Below are the code and all the weights of a small trained network. Each question names an input and a class and asks about switching units off, where a switched-off unit gives its printed mean instead of its output.

import numpy as np


def w(rows, s, z=0):
    codes = np.array(rows[::2]) - 128.0
    scale = np.full(codes.shape[1], s)
    scale[-1] = z or s
    return codes * scale


def norm(h):
    return h / np.sqrt((h * h).mean(-1, keepdims=True) + 1e-5)


def f(y):
    return y / 2 * (1 + np.tanh(0.7978845608 * (y + 0.044715 * y**3)))


def log_softmax(a):
    a = a - a.max(-1, keepdims=True)
    return a - np.log(np.exp(a).sum(-1, keepdims=True))


def net(x, mask):
    res = np.array(x, float).reshape(1, 8) / 4 @ E
    u = 0
    for l in range(3):
        y = f(norm(res) @ A[l][:, :-1].T + A[l][:, -1])
        res = res + np.where(mask[u : u + 9], y, B[l][:, -1]) @ B[l][:, :-1]
        u += 9
    return log_softmax(norm(res)[-1] @ U[:, :-1].T + U[:, -1])


A, B = {}, {}
E = w([
[115,148,203,103,5,102,106,33,110,150,125],'x0',
[134,120,120,125,129,122,120,128,119,135,121],'x1',
[160,51,120,51,138,144,22,96,254,123,235],'x2',
[180,55,121,46,76,217,208,173,57,36,161],'x3',
[125,120,137,122,129,127,126,135,127,135,123],'x4',
[131,130,132,134,128,127,133,124,129,123,135],'x5',
[119,125,131,130,128,128,123,133,127,128,123],'x6',
[123,127,130,129,128,138,128,130,125,134,127],'x7',
],0.0031)
A[0] = w([
[123,146,82,110,199,142,156,152,107,135,134,181],'L0N0',
[142,71,104,13,94,194,175,123,91,95,255,67],'L0N1',
[46,230,125,227,169,68,176,118,53,210,58,225],'L0N2',
[167,141,150,123,81,181,239,197,19,40,46,6],'L0N3',
[118,110,117,145,233,125,93,167,195,131,160,145],'L0N4',
[155,168,68,115,164,163,170,164,70,128,119,42],'L0N5',
[145,139,87,133,186,174,162,182,69,153,98,130],'L0N6',
[60,119,95,86,133,135,159,118,113,128,198,41],'L0N7',
[111,158,80,103,194,145,148,119,96,112,115,145],'L0N8',
],0.0033,0.0017)
B[0] = w([
[142,92,98,168,182,128,111,172,167,118,121,145],'L0N0',
[145,143,171,205,98,133,89,180,159,74,3,191],'L0N1',
[239,80,155,85,52,203,82,185,181,16,65,255],'L0N2',
[45,140,91,143,180,84,162,80,83,221,222,221],'L0N3',
[138,169,52,143,165,161,125,158,88,142,90,164],'L0N4',
[116,75,174,115,136,98,146,140,193,117,170,139],'L0N5',
[117,81,156,159,156,68,113,144,185,90,179,154],'L0N6',
[128,146,132,154,114,121,131,118,139,131,94,118],'L0N7',
[139,74,134,150,146,125,102,178,164,131,143,137],'L0N8',
],0.0036,0.0051)
A[1] = w([
[71,188,164,87,92,74,101,4,143,234,193,36],'L1N0',
[41,127,170,112,68,86,204,70,45,161,216,33],'L1N1',
[124,137,49,170,235,96,109,154,167,179,175,52],'L1N2',
[116,88,161,112,49,145,163,126,104,98,142,125],'L1N3',
[180,211,169,93,59,98,98,63,127,132,61,32],'L1N4',
[133,67,131,51,101,172,129,143,156,72,218,94],'L1N5',
[72,131,80,176,227,70,209,176,82,189,193,90],'L1N6',
[96,181,27,140,227,150,121,123,131,212,165,4],'L1N7',
[58,187,164,124,54,127,191,76,27,164,97,25],'L1N8',
],0.0036,0.0015)
B[1] = w([
[221,41,65,225,192,82,154,254,204,21,125,225],'L1N0',
[162,181,73,128,196,126,114,119,102,178,173,221],'L1N1',
[114,206,141,81,75,119,112,78,89,173,91,202],'L1N2',
[143,173,121,128,127,92,92,97,116,168,129,209],'L1N3',
[31,73,151,80,117,170,169,127,134,91,139,251],'L1N4',
[147,188,133,174,123,71,143,129,133,131,42,168],'L1N5',
[55,67,220,91,43,144,133,65,121,101,136,217],'L1N6',
[94,170,151,111,100,139,155,108,46,170,108,157],'L1N7',
[154,202,89,76,136,128,64,69,111,185,147,223],'L1N8',
],0.0041,0.0024)
A[2] = w([
[178,126,88,152,182,178,154,227,185,87,78,37],'L2N0',
[107,61,169,133,167,169,116,195,196,67,89,140],'L2N1',
[78,181,66,113,184,120,87,78,108,253,146,96],'L2N2',
[3,151,192,19,65,136,147,32,74,182,141,94],'L2N3',
[52,191,85,97,192,142,78,59,136,240,125,128],'L2N4',
[81,103,76,175,217,110,210,178,105,155,186,144],'L2N5',
[32,61,173,183,215,97,229,144,67,128,197,5],'L2N6',
[156,169,160,106,40,136,59,68,157,131,71,147],'L2N7',
[117,104,208,109,23,154,105,88,131,117,86,76],'L2N8',
],0.0039,0.0018)
B[2] = w([
[164,105,87,219,178,2,37,146,154,131,203,219],'L2N0',
[143,174,50,160,210,75,126,133,91,212,178,252],'L2N1',
[167,213,94,53,131,179,208,57,54,212,159,194],'L2N2',
[181,78,105,191,187,101,56,232,239,84,111,240],'L2N3',
[161,170,109,83,129,179,212,89,46,167,210,194],'L2N4',
[98,167,145,82,49,150,122,67,149,131,82,155],'L2N5',
[66,126,221,42,19,208,122,43,211,77,16,166],'L2N6',
[42,99,164,75,117,195,216,89,110,139,144,232],'L2N7',
[21,130,197,79,85,154,192,86,123,135,110,203],'L2N8',
],0.0039,0.0038)
U = w([
[208,57,45,252,240,20,36,242,225,67,146,167],'0',
[30,61,249,45,8,215,182,66,188,19,42,185],'1',
[179,255,35,37,179,182,209,23,9,254,226,7],'2',
],0.0057,0.0016)

Each question gives the input, the list of numbers given to net, and the class t.
The units are the neurons (one row each of A and B). Each row of codes is followed by its name. A weight is (code - 128) times the scale printed after its matrix; where a second scale follows, it is the last column's (A, B and U).
mask holds one flag per neuron, layer by layer. A switched-off neuron (its flag False) gives its mean, the last column of its row in B, instead of its output. The means were averaged over made-up inputs and are rounded, as every weight is.
A unit's drop is (log p(t) with every unit on - log p(t) with that unit switched off) / (log p(t) with every unit on - log p(t) with every unit switched off).
The circuit of an input: a set's keep is (log p(t) with only the set's units on - log p(t) with every unit switched off) / (log p(t) with every unit on - log p(t) with every unit switched off). Starting from the 12 units with the biggest drops (on a tie, the unit counted first), units are removed one at a time, each time the one whose removal leaves the highest keep (on an exact tie, the one counted first), for as long as the keep stays at least 0.8.
units of the circuit, in order: the units of the circuit, biggest drop first
unit that matters most: the unit with the biggest drop
top k neurons: the k neurons with the biggest drops, biggest first
drop of u: that unit's drop, to one decimal
input [-1,4,-1,4,-8,1,1,-6], class 1: top 2 neurons : [L0N3, L2N6]
input [4,-2,2,0,-2,-8,-6,-8], class 0: units of the circuit, in order : [L0N2, L1N0]
input [-2,-4,1,0,-8,-2,8,8], class 2: top 2 neurons : [L0N2, L0N3]
input [7,-5,8,-1,4,-2,4,3], class 0: top 2 neurons : [L1N0, L0N2]
input [4,5,-8,7,1,-7,7,-4], class 2: units of the circuit, in order : [L0N3]
input [-5,-3,0,4,3,-8,-6,-3], class 1: top 4 neurons : [L0N2, L0N3, L2N6, L1N6]
input [2,-5,5,0,8,-6,4,8], class 0: top 2 neurons : [L0N2, L1N2]
input [4,2,-7,6,6,-3,2,2], class 2: top 2 neurons : [L0N3, L1N8]
input [-8,-6,-1,3,8,-7,2,-8], class 1: top 2 neurons : [L0N2, L2N6]
input [4,4,1,-3,-6,3,0,8], class 0: top 2 neurons : [L1N0, L0N1]
input [6,2,0,-7,-2,-4,2,1], class 1: top 2 neurons : [L0N3, L0N2]
input [2,4,-3,-7,6,0,8,8], class 1: top 2 neurons : [L0N2, L1N0]
input [-1,-3,-5,-2,-5,-4,0,-1], class 0: drop of L0N2 : 4.3
input [5,-4,-3,2,-2,-5,-4,3], class 2: drop of L1N2 : 0.0
input [5,7,4,0,-4,1,8,-6], class 0: drop of L0N2 : 4.3
input [-8,0,-8,5,0,1,-6,-4], class 1: unit that matters most : L0N3
input [7,-2,7,-2,-8,-5,6,-4], class 0: drop of L0N2 : 1.9
